Each row was made from one walk, in order. Every step used is in the known rows, and no mark comes twice. Write each row's walk.
Each row is shifted at random along 5 fixed directions that mean nothing.
Known rows
giguk -> tofib -> rozi -> buri: [  94  432   96  -66  -17  158  -37  103  -46 -146 -135    6  -51  -32
 -119    2   78  116  273   91 -104 -124  -59  138  -43   -5 -356   77
   38 -115  -88 -214  -86  -75  -55   56  -27  189   21   44 -180 -170
   57  129   14  -67 -156   11  315  209  -82  -68  -61   20]
dugud -> buri -> rozi -> tofib -> giguk: [ -43  185 -143 -109 -225  169 -296 -306 -232 -161  538 -186   72 -220
  -78  135 -275  207  311 -141 -379   40 -244  106  155  339 -228 -224
  -21  -39  141 -104   28 -235  -59  162 -624  240  199  -44 -180  -12
 -218  126 -206  190   76   69  181   57  210 -152 -255  297]
bame -> buri -> gosam -> kuzu -> musip -> mulik -> tofib -> giguk: [ -28   46 -187  -41  -28  402 -194   74  -46  -37  417  285  -87  201
  210   44   -3   87  220   20 -429 -137 -423   54   12  235   20   22
  205  -97  -25  -40 -219  164  -14   34  205  217  184  166  235  -75
 -235 -342  186  141   37  201    9    5   65   63 -231   55]
mulik -> tofib -> rozi -> buri -> gosam -> kuzu -> bame -> musip -> giguk: [  56   26    9  127  -76  -59   52   85  -56  251 -216   77 -225 -189
   58   -6  226  146  354  103  189    2   54  -28  -22  -75 -341   -3
 -429  -52  154  -89   92 -272   34   76  -69  100  508  -48 -137  -83
 -137 -143 -106  -64 -179   50   81  124 -156  -17 -444 -120]
giguk -> zelep -> tofib -> rozi -> dugud -> buri: [  78  631  -15 -209 -141  -16  -36   42   -3  -72  -98   45 -111 -237
  -36  127  -17  176  226  -56    1  -52   -3  111  121  106 -460 -133
 -140   32   51  -82  -24 -162    3   -4 -304   26  184 -151 -358  -97
  -15   44 -166    2 -102 -105  533  168   64 -103 -254   74]
musip -> mulik -> tofib -> giguk -> dugud -> buri -> rozi: [  84  159  -56  -63  -53 -112   34   14  -91  143  176  127 -323  -62
  262   23  175  212  119   41 -393  -58 -238   -4   82   12 -340  -18
 -163   41   30   29   32   13  134 -113 -124  209  140  -80    2 -108
    4 -323 -113  -12   22  111  -20 -133  179   -8   85  206]
musip -> mulik -> tofib -> giguk -> rozi -> dugud: [ 241  223   -8  163  -99  404 -125  153  -20  -51  -36 -118   58   35
  -44  117  -88  206  487  -32  -37   -8 -112   91 -155   54   14   24
   84 -125   21   39  -75 -201  -16   53 -188  387  163  249   55 -270
  -64  -75   56   70 -146   -2  259 -246   93 -328  -72 -109]
tofib -> rozi -> buri -> gosam -> kuzu -> bame -> zelep: [  11  183 -259  137  -36  436 -110   37  -70    6   30 -115 -105  -23
  -30  107  -33  103  299   -4   36  -38  -68   95  -47  206  -59  -66
   89 -122   44 -156   16 -194 -102  353   40  130  285  161   60 -155
 -215 -127   68   64 -170  188  294  379 -354 -119 -342   21]
rozi -> dugud -> buri -> gosam -> kuzu -> musip -> giguk: [ -41  160 -215   15  -13  157 -154  -57   99   18  151   80  -29  -13
  103    2  -72  114  183  -22  -98   43 -110  -49   49  142  -78  -65
  -45 -163  101   31 -104  -78   21   12  -97  -77  280   26   95   61
 -309 -110    3  181   83  -26  236   31  174   41 -296   35]
mulik -> tofib -> rozi -> dugud -> buri -> bame -> musip: [ 182  184  -19   21 -101  188   -6   95 -205  171   21  -20 -348 -206
  184  240   89  200  244 -125 -165  -67 -159  -11  149  181 -302 -146
 -359   81  192  117  155 -375   98   87 -172   58  487  -31 -140 -377
  -94 -208 -127  -71   77  236  242  335  -34    3 -273   55]
kuzu -> bame -> zelep -> tofib -> giguk -> dugud: [ 262  313 -324  108  -56  185  -44  190  112   74 -229   53    7  138
   98  147  152  276   72   59    6   -8  114   55 -172  -95  -23    2
   73    8  -23 -144  -22   21  -46  106  122  216  -21  149  143  -73
   54   11  150 -103 -268  -72  421 -331 -236 -197 -246  -24]
giguk -> zelep -> musip -> mulik -> tofib -> rozi -> buri -> gosam -> kuzu -> bame: [  47  218  -34 -187  -16  146  112  146 -160   94  190  181 -406  -64
  227  152  157  -99  290   68 -155  -99 -199   41   28  164 -258  -81
  -56   -1   -5   78    3  -19  -73  178  -13  110  416  -14  -69 -148
 -158 -596    1   55  -33  294   73  322  -80  -57 -357  259]
kuzu -> gosam -> buri -> bame -> musip -> zelep -> tofib: [  92  104 -220   46   42   70    6  169   29  106 -167   62 -140   76
  126  142   81   78  123   36  160  -85  134  -60  -40   27  -15  -38
   59  -40   47 -200  -94  -73  -89   80  109  142  206   17   40   -1
 -149   53  -41  -42 -173   77  219  177 -223   39 -617  -74]
rozi -> dugud -> buri -> bame -> gosam -> kuzu -> musip -> mulik -> tofib: [-146  165  -52  -47  -25 -305   -5   57  -94  204  130  299 -225 -272
   98  122  -78    6   95   33  172   68  -29  -26  102   32 -312 -160
 -284  -15  112   75 -136   -9  138  -77 -162  -73  482 -203  -84   36
 -196 -257 -182  139  -87 -127  159  171   85   43 -252  -56]
gosam -> buri -> bame -> zelep -> musip -> mulik -> tofib -> giguk: [-132   45 -415  115 -317  -49 -154  -96  -70  177  298  -27  150 -231
  -98  283 -235  194  181  -88  173  118  -83   90  -39  146  -35 -153
  -27  127   73  -85 -148 -110  -32  162 -505  480  530   -7  -74  156
 -107   54 -378  168 -271 -175  213 -366  -25 -206 -388   38]
buri -> gosam -> kuzu -> bame -> musip -> mulik: [  25 -134   39  178 -155   84  -97  142  -21   49  -62   -6 -178    1
   20   92   12  -46  332  -31  303  -30  129   -9  -55   28  -48  -30
    3 -195   52    3   -8 -200 -111  167   48  109  262   94   12  -64
 -108 -108   59   62 -207   94  202   75 -228   42 -459 -280]
zelep -> giguk -> rozi -> buri -> gosam -> kuzu: [  47  -59  -59  312    3  123   46 -164  172  292  -60 -555  185 -174
   36 -245  -61  109  129   49  435  386   81 -119 -148 -360  201  -66
 -207  218  369  113  104 -373  241   88 -490  240  274   74  407   69
 -194  111 -231   78 -278 -273  142 -433 -288 -295 -314   67]
mulik -> musip -> giguk -> zelep -> tofib -> rozi -> buri -> gosam -> kuzu -> bame: [ -21  298 -413 -144  -52  130    8  -69  -28  157  431   61 -113 -105
  163   68  -82   27  152   66  -44  132 -309   32  -12  127  -68 -162
 -104   38  103  119  -49   46   66  215 -165  136  359   -8  180  116
 -383 -385  -83  198  -82  -51  158 -196  -33  -98 -410  408]
zelep -> giguk -> dugud -> buri -> bame -> gosam -> kuzu: [  11  120 -390  203  -20  329 -194   11  183  -27   28 -119   34  165
   53  -35 -138  148   58  -20  174  126 -259   -1 -129  114  222  -53
  278   89   75   96 -189    7  -27   36  -55  259  -12  240  518   -5
 -137  252   73  203 -312 -239  326 -390  -87 -125  -85  112]
tofib -> giguk -> dugud -> buri -> gosam: [ -23  317 -146    0 -185 -255  -28 -103  116  -11  146  -26   -7 -184
   26  -61   -2   97    7   24  -18   84  -80   12  133  -64 -350 -127
 -170   80   66 -122   20  -82   67   35 -298  -30   48 -158  -16  173
   13 -115 -249   71 -103 -185  224 -310   49   57  -91  152]
bame -> zelep -> musip -> mulik -> tofib -> dugud -> rozi: [ -56  300 -341 -172 -249  202 -176  280 -259   24  236  234 -315 -100
  123  256  -85  133  215 -106 -314 -216 -194   92  162  493 -243 -131
   81  -51   25  125 -125  -63  -80   32 -254   83  454    4 -416 -255
  -35 -356 -152  147  143  308   47  247  199   -2 -231  145]
tofib -> zelep -> giguk -> dugud -> buri -> gosam -> kuzu -> musip: [ 143  219  -34    6  -96  175    0   46  191    6 -256  -14  -91  -30
   75  -24  162  125  225   20   34  -43  149  -36  -44  -26 -272  -30
  -78  -28   97 -122   28 -145  -66   -5  171 -115  233   42  -18    5
  -24  -59   46  -26  -61   31  364  193  -65   55 -119   -4]
dugud -> buri -> rozi -> tofib: [ 133  210  187  -46   62  149  -29  -35  -82  -60  -44 -142 -173  -76
   92   47   55  187  238  -23 -225  -70   44   16   68   43 -262  -26
  -83 -108   76 -145   52 -232   -2   22 -265   72   93  -37  -96 -219
  -99   38    3  -38   27  194  132  416   84  -49 -168  107]
giguk -> dugud -> buri -> rozi -> tofib -> zelep -> musip: [  96  356 -228 -138   34   98  121   79  -21  104  159  -62 -163  -67
  219   34   15  161  -51   35 -222  -12   77   53   25    8 -178  -77
  -48   53   56  -73  -61   57  123   22 -281  169  274  -32  -28  -29
 -136  -68 -250   14  -12    1  305    8   76 -122 -231  283]
dugud -> rozi -> buri -> gosam -> kuzu -> bame -> zelep: [-221  205 -422  -43   65 -119  -21   35  -21  138  285  140 -160  -98
  100    8 -118  -15 -122  110   28   93  -85   29  132   51 -134  -98
  -69  -19   42  -90 -172  151  125  135 -129 -106  242 -106  150  118
 -239 -515 -104  172 -105  -21  163  193 -182   -6 -333   71]
dugud -> buri -> bame -> gosam -> kuzu -> musip -> zelep -> giguk: [ -60   26 -402   89  -14  175 -147 -100  108  122  111  149 -132   61
   82   -1  -93   92   80  -10  -45   43  -59  -90  -56  160  152 -106
  102  -32  129   83 -205   65   13   43  -41  158  231   65  210  136
 -275  113  -51  164  -18  -36  229  -16    8  -55 -299  -46]
giguk -> rozi -> buri -> gosam -> kuzu: [   8   73  251    2  145   77   92  171   67  -27 -239 -119 -149  -18
   72  -74  183  -35  216  113  148  -51    3  -42   26  -96 -296   60
  -95   -1   86  -90  124 -236  -82   70  -16   -1  160   11   70 -183
    0 -154   30  -53 -110  134   95  367 -124   -2 -181   68]
gosam -> kuzu -> bame -> musip -> mulik -> tofib -> giguk: [ -73  -84   63  -85  -35 -311  -47  111  -74  182   58  470 -163  -61
   41   47  113    3  116  135   43  -50  -38   50    2  -57 -287   43
 -212   40  -38  -98 -134  273   53  -62  157  153  299 -133  -80  137
  -14 -297  -15  -34 -193  -67   67  -85   39   13 -214 -215]
kuzu -> gosam -> buri -> rozi -> tofib -> zelep: [ -58  202 -187 -243   78    4   64 -143 -192  -68  359  -43   22  -91
  -10  -59 -163  -58   91   97 -107   -7  -18  111   81  192 -246  -81
   40  -68  -41 -321  -84  128   11   11  -26   55  203  -93  -32  139
 -288  -49 -222  147  -37   52   88  352   11   29 -208  293]
musip -> zelep -> tofib -> giguk -> dugud -> buri -> bame -> gosam: [ -30  261 -390 -137  -89   -7  -87  135 -114  -43  229  261 -355   56
  232  175   56  111   72  -10 -304 -162 -272  -19  207  357 -313 -192
   47   61   55   28  -14   -3 -130   89 -135  177  148  -45  -18  -88
  -77  -22 -131   90   59  183  274   39   55   68 -378  267]
giguk -> tofib -> rozi -> buri -> gosam: [ -49  416  -81 -145  100 -203  134  -37    8  102  181   50  -92 -115
   76 -227   62  -78  -81  234  -56   47  -90   49   63 -222 -337   30
 -157    0  -31 -151 -122  129  187   27 -145   64   25 -178   88  114
 -128 -134 -268    4 -145 -151  264   30 -107  103 -173  137]
bame -> zelep -> giguk -> rozi -> tofib -> dugud: [  69  495 -264  -70  135  173  -24   37   60   75  -35   66  127   35
  -63  -94  -94  108   21  120   47   45  132   88 -128   56  -24    7
   56  -28    8  -39 -122  103  126  -19 -139  215  119   37  101  -16
 -123  166 -102   72 -214 -135  302  -75   60 -223 -290   63]
mulik -> tofib -> zelep -> musip -> giguk -> dugud -> rozi -> buri: [ -76  479 -445  -61 -116   80   15  214    5  -15  169  115  -47  -49
   55   79  -64  224  113   69 -270  -38 -164  124   29  160 -190   -9
    4  -38  -61  -43 -294  103   35  -46 -371  167  266   82 -130  -23
  -54 -375 -168  174  -49  -74   94 -254  241 -216  -74  176]
dugud -> buri -> bame -> gosam -> kuzu -> musip: [ -56  -82 -246  -36   32  -85  -59 -110  -82  170  329  108 -187 -140
  206   25  -92  -15 -177  -41   24  141 -156 -125  154  109 -105 -228
 -172   98  249  159   38  -31  156   44   -3 -147  377 -134  172   27
 -214 -125  -89  134  121  -46   13   79 -106  113 -271  217]
kuzu -> bame -> gosam -> buri -> rozi -> dugud: [  51  282 -207   17  253   16   93  143   76    0  -25  135  -25   16
   42  -62  -99  -40   23  162  178   98   74  116 -134  -89  -83   73
   81 -169 -152 -294 -251  200   38   26  191  203  -19   31  246   60
 -254  -16  -22   93 -298 -238  505   85 -150  -23   -2  -55]
mulik -> musip -> zelep -> giguk -> tofib -> dugud -> rozi -> buri: [  27  391 -345  -98  -10  197  -34  109  -52  160  339  123 -168  -22
  189  -42  -72  156  128   44 -437   42 -208   18   46  140  -92  -44
  -23  136   97  178 -161  102  285   21 -306  229  322   52   51   -7
 -225 -330 -140  136  170  124  159 -266  175 -144 -159  265]
dugud -> buri -> gosam -> kuzu -> musip -> bame -> zelep -> giguk -> rozi: [  53   34 -472  -19   88  220  -66   48  123  115  168  146 -231  129
  243    3  -23  105   14   71 -101  -11 -257  -94    8  132  101 -103
   59  -45  134  113 -159   51  118   29  133  109  156   68  303  -25
 -211 -251   19  148   55   55  175  -88   57  -50 -298  207]
kuzu -> bame -> musip -> zelep: [ -47 -111 -226  111 -109 -191   17  -39  -86  196  109  124 -140 -143
   -1  119  -66  -12   72  -43  150   66  181  -77    8   21   -6 -173
 -193  -18  147   57   78  -90  125  129 -130   16  359  -68 -134  143
 -160 -144 -168   45   -8   35    1  -32 -152  -59 -544 -128]
bame -> buri -> gosam -> kuzu -> musip: [-129  222 -140   25  -76  184 -185   22  160 -173   10   95  142  -18
 -116   28 -142   15  104    0  189  -23   19   53  -79   28  -52  -32
  159 -264   -8 -243 -203  -40 -144   67  132 -129   72   61   33   72
 -167   88  104  129 -195 -169  233  277 -116  138 -247 -104]
giguk -> rozi -> tofib -> dugud -> buri -> gosam: [  81  582   31 -165   85   76  -20   67   46 -149  111   87 -105  -57
   56 -113  -15   36  100   88 -175  -96  -91   72  143   97 -378  -56
  -37 -134  -12 -171  -64  -15   34   53  -91  -59   81 -109  -47  -93
  -80 -220  -74   75  -27   49  189  310  162  100 -189  225]
buri -> bame -> zelep -> musip -> giguk -> tofib -> rozi -> dugud: [ 138  341 -310 -137    9   25   85  211  -87  314 -167  147 -366    5
  239  128  219  152   37   96  -37  -93   72  -27  -27  -34 -285   37
 -173   -5   30  105   -8  -40   46  -39 -170  213  381  -49  -20 -213
 -133  182 -273 -127  -48   75  572  134  -40   24 -396   42]
rozi -> dugud -> buri -> bame -> zelep -> musip: [  98  184 -248   67    0  104   94  229   18  315 -130  -21 -318  -89
  273  250  117  219  -83  -75   12  -16  170  -62   92    8  -85 -101
 -183  100  142   85   36 -212   71  144 -274   72  440  -41  -32 -217
  -91  -79 -208  -92   63  151  446  148 -112  -83 -303    6]
musip -> zelep -> tofib -> rozi -> dugud -> buri: [  36  571  -57 -171   81  299 -109  183    1 -129  -65  240 -259   62
   81   81   41  180  254   20 -401 -251 -110  129   43  236 -204   23
  133 -131  -95 -175 -228  144  -48    7   60  161   59   12 -197 -129
 -146  -24   22  -16    5  135  491  432  159  -42 -196  -46]
rozi -> dugud -> buri -> bame -> musip: [ -30  209 -179  -74   50  -25   -8  111  -52   87  216  179 -236  -51
  171  165  -40   37  -81  -49 -139  -28 -116    1  198  157 -185 -100
 -175   -5   33   89  -64  -19   97   57 -105  -32  227  -79   58 -115
 -141 -258  -98   54   72   64  333  172   75   81 -239    5]

Which walk is each row?
[ -86  340 -249  -79 -114 -213  -89   -7   70   83 -123  261 -147 -236
 -126  -31  -69   64  119   65  291   16  139  -44  -21   79 -357 -166
 -172  -96  158  -21  -67  -65  -45  -45 -138   43  406 -176 -208  103
  -74  217 -295  107 -171 -218  280  198   67    8 -286    6] : tofib -> dugud -> buri -> bame -> gosam -> kuzu -> musip -> zelep -> giguk -> rozi
[ -32  488 -250 -213  211  263 -134  193    2  -55   96  417 -304   89
  185   15  -32   77  101   81 -309 -176 -187   76   56  288 -199  -40
  167 -100  -14 -120 -302  301   45  -14  239   95  173  -19  -20  -36
 -307  -43   40   91    8   16  525  378   74    6 -365    2] : bame -> gosam -> kuzu -> musip -> zelep -> tofib -> rozi -> dugud -> buri
[ 202  330  -76 -101  265  301   74  156  -21   58 -114  138 -137  175
  148    2  126   26  206   88 -156  -94   96    3 -111  167 -127   81
   30   34   11  -12   13    5   45   -2   57  367  335  112  199 -200
 -138   35  -10  -28  -95  237  244  263   26 -101 -561  121] : gosam -> buri -> bame -> musip -> zelep -> giguk -> rozi -> tofib -> dugud
[ -36  172  110 -138  164  157  132  203  119  -28 -206   42 -163   94
   73 -166  211  -43  211  205   -9 -147   -7   29   13  -16 -300  135
  -22  -15  -28 -167  -50   34 -126    4  155  101  124   38   78  -69
  -40 -164   -5  -33 -111  154  293  422  -19   12  -53   22] : tofib -> zelep -> giguk -> rozi -> buri -> gosam -> kuzu
[ 141  290 -156  110  116   77   21  164  293  133  -60  141 -140   20
  136  -52   -8  148  107  146  182  114  -89   -5 -129 -211  -14   30
 -120 -157   17  -59 -200  151  148   33  178   10  190   38  352   66
 -257 -399   95   90 -199 -228  273 -218   71  -36  -11   11] : mulik -> musip -> giguk -> rozi -> dugud -> buri -> gosam -> kuzu -> bame
[  40   80  -63 -108   62   22  180 -100 -374  351  395   66 -378 -196
  314   89  153  -21   32   27 -452   41 -147  -57   89   85 -153 -102
 -391   56  142  281  139  -95  217   73 -155  108  520 -112   36 -235
 -207 -473 -174  -23  252  331 -201  295  -63  -24 -197  254] : kuzu -> musip -> mulik -> tofib -> rozi -> buri -> bame
[  61   84 -130   -4   93   79   47   96 -103  185   99  142 -363   30
  210  -22  152  -30  206  116  -80  -60  -58  -64   15  -19 -232  -37
 -108   18  122  -12   53  -25  160  168   65  149  396    8  107  -42
 -247 -266  -63  -32  -60  224  217  251 -284   33 -719   40] : giguk -> tofib -> rozi -> buri -> gosam -> kuzu -> bame -> musip -> zelep
[ 106  286 -104   67   22  228 -171  159   76   71 -165  173 -100  -34
   97  -76   31  231  161  -20   49  -65  115  -13   17   82 -189  -85
   23    7  187 -126  -74  -57   85  111  100   93  387    9 -114  -39
 -142  183   27   -6  -70  -40  318  159 -138   -1 -486  -55] : bame -> gosam -> kuzu -> musip -> zelep -> tofib -> dugud -> buri
[-140  310 -177 -208   99 -248  198  253 -166  366  217  360 -368 -247
  246   45  112  -62  -19  180   30   -8  -12    6  118   48 -382 -146
 -335   85   99   71   31   79  178   76  -89   16  657 -241 -167  -17
 -160 -633 -306   56  -44  136   44  274  -26   -5 -410  277] : giguk -> rozi -> buri -> gosam -> kuzu -> bame -> zelep -> musip -> mulik -> tofib -> dugud
[  60  374 -459   45  192  260  134  172  134  177  193  143   -1  170
  131  -64   -9  169 -114  209 -181  -13 -190   85 -134 -107  151  146
   44 -153 -142  -40 -408  334  103   81  -50  388  201  166  387  -52
 -178 -339  -81   81 -171 -164   80 -191  120 -185    5   98] : mulik -> tofib -> zelep -> musip -> giguk -> rozi -> buri -> bame
[-105  315 -270  -42   45  118  -79  167   55   94    5  309 -211   37
   60 -121   37  -11  206  138 -126  -68   88   48  -28  116 -138   57
    8 -104  -20  -99 -266  170    1   90  -38  152  263   29    9  104
 -241 -243  -65   93 -126   77  380  217  -10  -20 -420 -185] : tofib -> dugud -> rozi -> buri -> gosam -> kuzu -> bame -> musip -> zelep -> giguk
[-130  222 -354 -177 -113   -8   53  -17 -143   -4  166   42  -66  -56
   63   15  -33   90  162   53 -116   -8   41   78  -56  133 -119  -99
  -47    7   25  -12  -51  -18   30  -95 -300  261  141   35  -18   45
 -198  261 -247  112 -102    0  283  -52   97  -86 -328  277] : musip -> bame -> buri -> rozi -> tofib -> zelep -> giguk -> dugud
[ 135   96 -198   86  -47  477 -219   97  -46  -39  294   35 -139   50
  149   59  -88   81  203 -111 -132  -33 -256   32   95  303   -7 -153
   69  -54  121   15   22 -125   22  293  203    4  313  153  141 -149
 -222 -337  176  130   22  200  219  161 -150   76 -374  144] : tofib -> dugud -> buri -> gosam -> kuzu -> bame -> musip
[   1  386 -308   -1 -110 -195   17 -111   93  291  151  -11 -172 -226
  125 -136  -61  106   80   72   83  148    8  -60   83 -156 -235 -158
 -283  115  223   24  -97  -87  348  -35 -452  134  301 -192   24  218
 -288   29 -494   84 -129 -220  596 -244  -36    4 -561  -21] : bame -> musip -> zelep -> giguk -> tofib -> rozi -> dugud -> buri -> gosam
[ -71  260   60 -153  133 -259  163  -31  171  167 -131   26 -104  -67
  170 -247  174   10  -35  193  106   82  144  -37   48 -224 -333   20
 -235  255  101 -114  -20  146  196 -174 -127  -41  198 -183  193  228
 -102  -53 -213  -21 -209 -136  330   31   21   34 -290  107] : rozi -> tofib -> zelep -> giguk -> dugud -> buri -> gosam -> kuzu
[-212  313 -340 -303   74  100  -52  -18 -160   67  364  168 -177 -152
  152  133  -49  -58    2   65 -216  -57 -167   26  150  305 -283 -190
  -66  -33  113  -57  -25   -1  -42  148  -21 -101  339 -146 -121   17
 -306 -239 -144  120   79  141  292  559  -96   70 -522  274] : bame -> zelep -> tofib -> rozi -> buri -> gosam -> kuzu -> musip
[  39  342 -230   -7  -69  156    0  357    3   84  -64  120 -401   22
  159  327   24  161  142  -51  -14 -174   48   25   50  201 -148  -64
   64 -200  -21   95 -132 -127 -110   78 -198  222  335   36 -124 -306
  -37 -164 -131   53  -24  191  436  186   75 -111 -272  -68] : giguk -> rozi -> dugud -> buri -> bame -> zelep -> musip -> mulik
[ 300  210 -120  205   67  297  -91  197  164  110   -9   67  -89   28
  152   16   -3  227  224   66   86   71 -179   23  -59 -143  -67  -23
 -121  -30  118 -125 -135  -39  186  135  146  150  264  127  320 -129
 -172 -455  146   24 -253 -131  382 -172 -131 -141 -292  -99] : mulik -> tofib -> giguk -> rozi -> dugud -> buri -> gosam -> kuzu -> bame -> musip
[-118  306 -226  -71  -43   42 -108    4 -140  123  263   20 -119 -215
  109  -67  -93    7  164   49  -50  101   30   22   61   35 -124 -160
 -131    9  177  -49  -56  -29   74  215 -308   11  437  -88  -31   99
 -320 -327 -162  127  -82   32  187  312 -174  -12 -589  172] : musip -> zelep -> tofib -> dugud -> rozi -> buri -> gosam -> kuzu -> bame
